Below is a small trained network, with its code and all its weights. Each question gives an input and a class and asks what happens when units are switched off, that is, made to give their printed mean instead of their output.

import numpy as np


def w(rows, s, z=0):
    codes = np.array(rows[::2]) - 128.0
    scale = np.full(codes.shape[1], s)
    scale[-1] = z or s
    return codes * scale


def norm(h):
    return h / np.sqrt((h * h).mean(-1, keepdims=True) + 1e-5)


def f(y):
    return y / 2 * (1 + np.tanh(0.7978845608 * (y + 0.044715 * y**3)))


def log_softmax(a):
    a = a - a.max(-1, keepdims=True)
    return a - np.log(np.exp(a).sum(-1, keepdims=True))


def net(x, mask):
    res = np.array(x, float).reshape(1, 4) / 4 @ E
    u = 0
    for l in range(4):
        y = f(norm(res) @ A[l][:, :-1].T + A[l][:, -1])
        res = res + np.where(mask[u : u + 3], y, B[l][:, -1]) @ B[l][:, :-1]
        u += 3
    return log_softmax(norm(res)[-1] @ U[:, :-1].T + U[:, -1])


A, B = {}, {}
E = w([
[140,159,41,188,163,125,185,193,101,145,74],'x0',
[195,1,129,104,138,92,43,52,139,107,61],'x1',
[159,134,159,142,74,27,157,198,83,108,158],'x2',
[148,29,98,74,153,89,174,70,232,77,155],'x3',
],0.0053)
A[0] = w([
[150,113,149,140,50,65,121,109,125,82,53,178],'0.n0',
[38,179,149,152,94,207,101,127,90,195,144,254],'0.n1',
[163,154,180,172,173,4,201,254,144,127,122,109],'0.n2',
],0.0036,0.0016)
B[0] = w([
[105,159,148,75,94,193,98,184,230,209,208,185],'0.n0',
[174,167,90,115,121,9,2,100,72,133,160,251],'0.n1',
[147,145,181,175,177,130,98,190,110,91,195,234],'0.n2',
],0.0069,0.0028)
A[1] = w([
[166,131,99,140,161,51,114,97,208,187,157,93],'1.n0',
[128,103,130,132,73,101,135,129,113,164,80,6],'1.n1',
[179,2,149,99,134,137,116,135,153,130,132,75],'1.n2',
],0.0068,0.0023)
B[1] = w([
[136,32,126,118,225,117,92,131,99,103,156,184],'1.n0',
[174,105,78,78,176,175,159,133,254,172,100,110],'1.n1',
[162,182,109,48,254,255,5,90,152,47,184,255],'1.n2',
],0.0059,0.004)
A[2] = w([
[157,126,101,157,234,71,254,79,184,98,179,7],'2.n0',
[144,71,144,124,108,118,204,172,241,159,216,157],'2.n1',
[140,152,101,120,210,145,40,203,115,138,74,142],'2.n2',
],0.0041,0.002)
B[2] = w([
[233,173,165,44,109,178,149,203,154,254,110,164],'2.n0',
[66,142,65,201,140,99,120,85,72,191,21,169],'2.n1',
[55,68,172,35,130,61,211,121,192,110,217,255],'2.n2',
],0.0067,0.0033)
A[3] = w([
[96,242,212,169,11,115,105,147,26,78,204,252],'3.n0',
[154,107,105,71,139,89,199,139,153,192,55,85],'3.n1',
[72,150,1,145,245,104,140,81,88,112,110,129],'3.n2',
],0.0041,0.0033)
B[3] = w([
[79,24,108,109,77,40,119,157,58,167,74,255],'3.n0',
[187,173,151,121,92,167,243,54,116,198,149,127],'3.n1',
[125,138,196,91,209,144,2,84,175,89,184,157],'3.n2',
],0.0091,0.0072)
U = w([
[137,178,104,98,132,175,200,96,178,206,117,96],'0',
[53,96,106,108,73,35,107,167,73,154,108,186],'1',
[95,131,137,199,122,141,201,137,126,107,75,77],'2',
[128,106,141,70,196,164,70,96,199,62,178,161],'3',
[129,168,100,216,39,151,165,65,178,6,27,1],'4',
],0.011,0.0068)

Each question gives the input, the list of numbers given to net, and the class t.
The units are the neurons (one row each of A and B). Each row of codes is followed by its name. A weight is (code - 128) times the scale printed after its matrix; where a second scale follows, it is the last column's (A, B and U).
mask holds one flag per neuron, layer by layer. A switched-off neuron (its flag False) gives its mean, the last column of its row in B, instead of its output. The means were averaged over made-up inputs and are rounded, as every weight is.
A unit's drop is (log p(t) with every unit on - log p(t) with that unit switched off) / (log p(t) with every unit on - log p(t) with every unit switched off).
The circuit of an input: a set's keep is (log p(t) with only the set's units on - log p(t) with every unit switched off) / (log p(t) with every unit on - log p(t) with every unit switched off). Starting from all 12 units, units are removed one at a time, each time the one whose removal leaves the highest keep (on an exact tie, the one counted first), for as long as the keep stays at least 0.8.
units of the circuit, in order: the units of the circuit, biggest drop first
top k neurons: the k neurons with the biggest drops, biggest first
drop of u: that unit's drop, to one decimal
input [5,-3,-4,1], class 3: units of the circuit, in order : [3.n2]
input [3,8,7,-4], class 3: units of the circuit, in order : [3.n0 1.n1]
input [-7,3,7,0], class 3: units of the circuit, in order : [1.n2 0.n1]
input [4,-7,-3,5], class 0: top 2 neurons : [2.n0 1.n2]
input [-2,-4,6,8], class 0: top 2 neurons : [2.n0 0.n1]
input [-1,-3,2,4], class 0: top 3 neurons : [2.n0 0.n1 3.n0]
input [-7,3,5,0], class 3: top 2 neurons : [1.n2 3.n0]
input [4,-6,3,8], class 0: top 2 neurons : [2.n0 3.n0]
input [-8,2,-6,-8], class 1: drop of 1.n2 : 0.1
input [-4,0,-5,-3], class 1: drop of 1.n2 : 0.9
input [-8,0,-2,-3], class 1: drop of 0.n2 : 0.0
